Here is a tiny trained network, its code and every weight. The questions are about switching its units off for an input and a target symbol, where a switched-off unit gives its printed mean instead of its output.

import numpy as np


def w(rows, s, z=0):
    codes = np.array(rows[::2]) - 128.0
    scale = np.full(codes.shape[1], s)
    scale[-1] = z or s
    return codes * scale


def norm(h):
    return h / np.sqrt((h * h).mean(-1, keepdims=True) + 1e-5)


def f(y):
    return np.maximum(y, 0)


def softmax(a):
    e = np.exp(a - a.max(-1, keepdims=True))
    return e / e.sum(-1, keepdims=True)


def log_softmax(a):
    a = a - a.max(-1, keepdims=True)
    return a - np.log(np.exp(a).sum(-1, keepdims=True))


def net(x, mask):
    ids = ['ΓΛΠΣΦαβζημξτω'.index(c) for c in x.split()]
    T = len(ids)
    res = E[ids] + P[:T]
    u = 0
    for l in range(2):
        r = norm(res)
        for j in range(2):
            rows = slice(3 * j, 3 * j + 3)
            q, k, v = (r @ M[l][rows].T for M in (Q, K, V))
            z = softmax(np.where(np.tri(T) > 0, q @ k.T / 3**0.5, -1e9)) @ v
            o = O[l][rows]
            res = res + np.where(mask[u + j], z, o[:, -1]) @ o[:, :-1]
        u += 2
        y = f(norm(res) @ A[l][:, :-1].T + A[l][:, -1])
        res = res + np.where(mask[u : u + 8], y, B[l][:, -1]) @ B[l][:, :-1]
        u += 8
    return log_softmax(norm(res)[-1] @ U[:, :-1].T + U[:, -1])


Q, K, V, O, A, B = {}, {}, {}, {}, {}, {}
E = w([
[172,59,168],'Γ',
[98,196,77],'Λ',
[156,204,189],'Π',
[126,190,154],'Σ',
[164,144,95],'Φ',
[98,176,82],'α',
[137,221,242],'β',
[85,252,93],'ζ',
[19,170,143],'η',
[80,161,169],'μ',
[162,152,88],'ξ',
[99,154,106],'τ',
[99,201,73],'ω',
],0.019)
P = w([
[254,94,110],'0',
[145,77,180],'1',
[152,74,178],'2',
[157,92,175],'3',
[164,93,170],'4',
[173,87,161],'5',
],0.005)
Q[0] = w([
[149,152,120],'0.h0',
[246,179,106],'0.h0',
[116,103,194],'0.h0',
[89,165,98],'0.h1',
[157,191,124],'0.h1',
[157,119,176],'0.h1',
],0.013)
K[0] = w([
[107,166,86],'0.h0',
[127,119,35],'0.h0',
[111,158,90],'0.h0',
[250,239,191],'0.h1',
[143,141,133],'0.h1',
[111,130,177],'0.h1',
],0.012)
V[0] = w([
[87,42,135],'0.h0',
[163,199,253],'0.h0',
[99,62,200],'0.h0',
[232,186,195],'0.h1',
[146,135,240],'0.h1',
[78,140,136],'0.h1',
],0.0061)
O[0] = w([
[117,254,189,23],'0.h0',
[115,155,76,186],'0.h0',
[129,148,27,34],'0.h0',
[149,124,72,252],'0.h1',
[116,149,209,165],'0.h1',
[147,112,108,117],'0.h1',
],0.0066,0.0046)
A[0] = w([
[245,74,98,186],'0.n0',
[133,54,153,95],'0.n1',
[145,152,174,90],'0.n2',
[115,183,82,103],'0.n3',
[114,91,147,128],'0.n4',
[100,155,242,169],'0.n5',
[107,97,35,2],'0.n6',
[68,186,175,130],'0.n7',
],0.012,0.0044)
B[0] = w([
[114,97,172,250],'0.n0',
[175,140,162,153],'0.n1',
[119,249,23,173],'0.n2',
[154,111,152,199],'0.n3',
[116,249,141,139],'0.n4',
[71,111,60,254],'0.n5',
[144,237,112,172],'0.n6',
[222,47,2,217],'0.n7',
],0.0084,0.0063)
Q[1] = w([
[177,151,117],'1.h0',
[43,104,133],'1.h0',
[111,153,140],'1.h0',
[90,70,124],'1.h1',
[249,173,139],'1.h1',
[223,178,84],'1.h1',
],0.019)
K[1] = w([
[154,184,92],'1.h0',
[142,11,149],'1.h0',
[116,160,173],'1.h0',
[68,122,128],'1.h1',
[255,115,137],'1.h1',
[214,194,140],'1.h1',
],0.019)
V[1] = w([
[162,52,66],'1.h0',
[9,132,65],'1.h0',
[144,246,134],'1.h0',
[189,96,219],'1.h1',
[137,78,112],'1.h1',
[126,254,204],'1.h1',
],0.0097)
O[1] = w([
[164,146,147,144],'1.h0',
[155,59,135,132],'1.h0',
[127,96,116,254],'1.h0',
[191,98,114,142],'1.h1',
[102,93,117,121],'1.h1',
[246,212,189,154],'1.h1',
],0.013,0.0066)
A[1] = w([
[82,189,76,134],'1.n0',
[181,204,157,144],'1.n1',
[203,92,73,182],'1.n2',
[130,9,155,185],'1.n3',
[116,251,126,147],'1.n4',
[127,163,99,120],'1.n5',
[89,119,238,3],'1.n6',
[228,174,176,200],'1.n7',
],0.011,0.0037)
B[1] = w([
[118,68,110,173],'1.n0',
[29,123,142,221],'1.n1',
[138,119,178,240],'1.n2',
[91,170,242,209],'1.n3',
[142,146,45,211],'1.n4',
[184,255,103,161],'1.n5',
[139,131,121,131],'1.n6',
[65,56,187,255],'1.n7',
],0.0086,0.0081)
U = w([
[151,113,252,254],'Γ',
[182,98,188,212],'Λ',
[111,192,182,31],'Π',
[205,236,185,195],'Σ',
[121,135,89,58],'Φ',
[130,143,91,66],'α',
[100,169,121,67],'β',
[205,97,99,44],'ζ',
[59,69,96,36],'η',
[90,48,74,162],'μ',
[62,190,126,179],'ξ',
[113,150,87,112],'τ',
[122,136,80,160],'ω',
],0.016,0.0029)

Each question gives the input, a string of symbols that net reads in full, and the target symbol t.
The units are the heads (3 rows each of Q, K, V and O) and the neurons (one row each of A and B). Each row of codes is followed by its name. A weight is (code - 128) times the scale printed after its matrix; where a second scale follows, it is the last column's (O, A, B and U).
mask holds one flag per unit, layer by layer, with each layer's heads first. A switched-off unit (its flag False) gives its mean, the last column of its rows in O or B, instead of its output. The means were averaged over made-up inputs and are rounded, as every weight is.
A unit's drop is (log p(t) with every unit on - log p(t) with that unit switched off) / (log p(t) with every unit on - log p(t) with every unit switched off).
The circuit of an input: a set's keep is (log p(t) with only the set's units on - log p(t) with every unit switched off) / (log p(t) with every unit on - log p(t) with every unit switched off). Starting from the 12 units with the biggest drops (on a tie, the unit counted first), units are removed one at a time, each time the one whose removal leaves the highest keep (on an exact tie, the one counted first), for as long as the keep stays at least 0.8.
circuit, biggest first: the units of the circuit, biggest drop first
k most important neurons: the k neurons with the biggest drops, biggest first
top k neurons in layer l: the k neurons of layer l with the biggest drops, biggest first
heads that matter: for each layer, one digit per head in row order, 1 if its drop is at least 0.15 and else 0, layers parted by /
input Π Σ β ζ, target Σ: most important neuron => [0.n7]
input Γ ξ Π ζ, target ζ: top 3 neurons in layer 0 => [0.n5, 0.n7, 0.n1]
input τ Φ μ Λ Λ, target Γ: top 4 neurons in layer 0 => [0.n5, 0.n1, 0.n4, 0.n7]
input Λ Φ Π Σ Π β, target ξ: top 3 neurons in layer 0 => [0.n0, 0.n5, 0.n6]
input Γ Π ξ β α ω, target ζ: heads that matter => 00 / 10
input Σ α η μ μ τ, target Λ: 2 most important neurons => [0.n5, 0.n7]
input Π Π τ, target Σ: circuit, biggest first => [0.n6, 1.h1]
input Σ Π μ τ Λ, target Λ: heads that matter => 10 / 01
input Λ ζ Λ Φ ξ α, target ξ: top 3 neurons in layer 1 => [1.n1, 1.n7, 1.n5]
input ξ Λ Φ, target Γ: circuit, biggest first => [1.n3, 0.n0]
input Λ β Φ μ τ, target ξ: 4 most important neurons => [0.n0, 0.n7, 0.n6, 0.n5]
input τ ζ Λ η τ, target Γ: circuit, biggest first => [0.n5, 0.n7]
input Λ α Γ Σ τ, target ξ: circuit, biggest first => [1.h1, 0.n7, 0.n5, 1.n4]
input Γ Π Λ Λ, target ζ: heads that matter => 10 / 00
input τ β α α, target Γ: top 4 neurons in layer 0 => [0.n1, 0.n7, 0.n5, 0.n2]
input Σ Π Π, target Λ: heads that matter => 10 / 11
input Σ τ Π η μ β, target Λ: top neuron in layer 1 => [1.n7]
input Π Λ Π Λ μ, target μ: top 3 neurons in layer 0 => [0.n5, 0.n7, 0.n2]
input Γ η Π, target ζ: top 2 neurons in layer 0 => [0.n5, 0.n7]
input μ Φ Σ, target μ: circuit, biggest first => [0.n7]
